Below is a small trained network, with its code and all its weights. Each question gives an input and a class and asks what happens when units are switched off, that is, made to give their printed mean instead of their output.

import numpy as np


def w(rows, s, z=0):
    codes = np.array(rows[::2]) - 128.0
    scale = np.full(codes.shape[1], s)
    scale[-1] = z or s
    return codes * scale


def f(y):
    return np.maximum(y, 0)


def log_softmax(a):
    a = a - a.max(-1, keepdims=True)
    return a - np.log(np.exp(a).sum(-1, keepdims=True))


def net(x, mask):
    res = np.array(x, float).reshape(1, 8) / 4 @ E
    y = f(res @ A[0][:, :-1].T + A[0][:, -1])
    res = res + np.where(mask, y, B[0][:, -1]) @ B[0][:, :-1]
    return log_softmax(res[-1] @ U[:, :-1].T + U[:, -1])


A, B = {}, {}
E = w([
[151,167,205,160,45],'x0',
[131,96,123,72,180],'x1',
[72,107,108,164,137],'x2',
[146,107,66,72,124],'x3',
[108,35,181,119,191],'x4',
[94,210,151,121,254],'x5',
[152,84,179,239,152],'x6',
[106,116,172,128,81],'x7',
],0.0078)
A[0] = w([
[198,121,84,161,7,208],'n1',
[229,178,157,221,55,155],'n2',
[61,205,141,124,67,133],'n3',
[54,214,133,184,107,138],'n4',
[153,64,151,226,206,217],'n5',
[172,63,19,1,118,253],'n6',
],0.0072,0.0034)
B[0] = w([
[137,156,51,134,112,229],'n1',
[194,150,159,216,60,227],'n2',
[253,150,199,28,141,182],'n3',
[175,159,131,122,195,189],'n4',
[99,59,117,185,202,244],'n5',
[34,68,107,80,82,254],'n6',
],0.0082,0.0076)
U = w([
[209,161,104,164,38,8],'0',
[73,137,215,78,194,151],'1',
[145,214,183,104,180,5],'2',
[100,60,154,254,200,241],'3',
[5,72,45,86,63,151],'4',
],0.0092,0.0023)

Each question gives the input, the list of numbers given to net, and the class t.
The units are the neurons (one row each of A and B). Each row of codes is followed by its name. A weight is (code - 128) times the scale printed after its matrix; where a second scale follows, it is the last column's (A, B and U).
mask holds one flag per neuron, in row order. A switched-off neuron (its flag False) gives its mean, the last column of its row in B, instead of its output. The means were averaged over made-up inputs and are rounded, as every weight is.
A unit's drop is (log p(t) with every unit on - log p(t) with that unit switched off) / (log p(t) with every unit on - log p(t) with every unit switched off).
The circuit of an input: a set's keep is (log p(t) with only the set's units on - log p(t) with every unit switched off) / (log p(t) with every unit on - log p(t) with every unit switched off). Starting from all 6 units, units are removed one at a time, each time the one whose removal leaves the highest keep (on an exact tie, the one counted first), for as long as the keep stays at least 0.8.
circuit, biggest first: the units of the circuit, biggest drop first
k most important neurons: the k neurons with the biggest drops, biggest first
drop when u is switched off: that unit's drop, to one decimal
input [-3,2,-1,8,-7,4,2,-7], class 4: circuit, biggest first	[n6]
input [7,-5,8,-7,0,1,-6,-3], class 2: circuit, biggest first	[n4, n3]
input [5,5,-6,4,1,-8,-1,5], class 4: 3 most important neurons	[n6, n3, n4]
input [7,-3,6,-5,-3,-2,7,5], class 0: 3 most important neurons	[n2, n3, n1]
input [-2,-8,0,-8,-2,5,-2,0], class 2: circuit, biggest first	[n3, n4]
input [-4,-4,-7,3,-1,1,1,-5], class 4: circuit, biggest first	[n6, n2]
input [-7,-5,4,-5,-5,1,-7,6], class 2: 2 most important neurons	[n3, n4]
input [1,-4,5,2,1,5,0,7], class 2: drop when n5 is switched off	0.2
input [-7,-6,8,-1,-7,5,2,3], class 2: drop when n4 is switched off	0.2
input [4,3,-7,7,2,-1,-2,1], class 4: drop when n2 is switched off	0.0
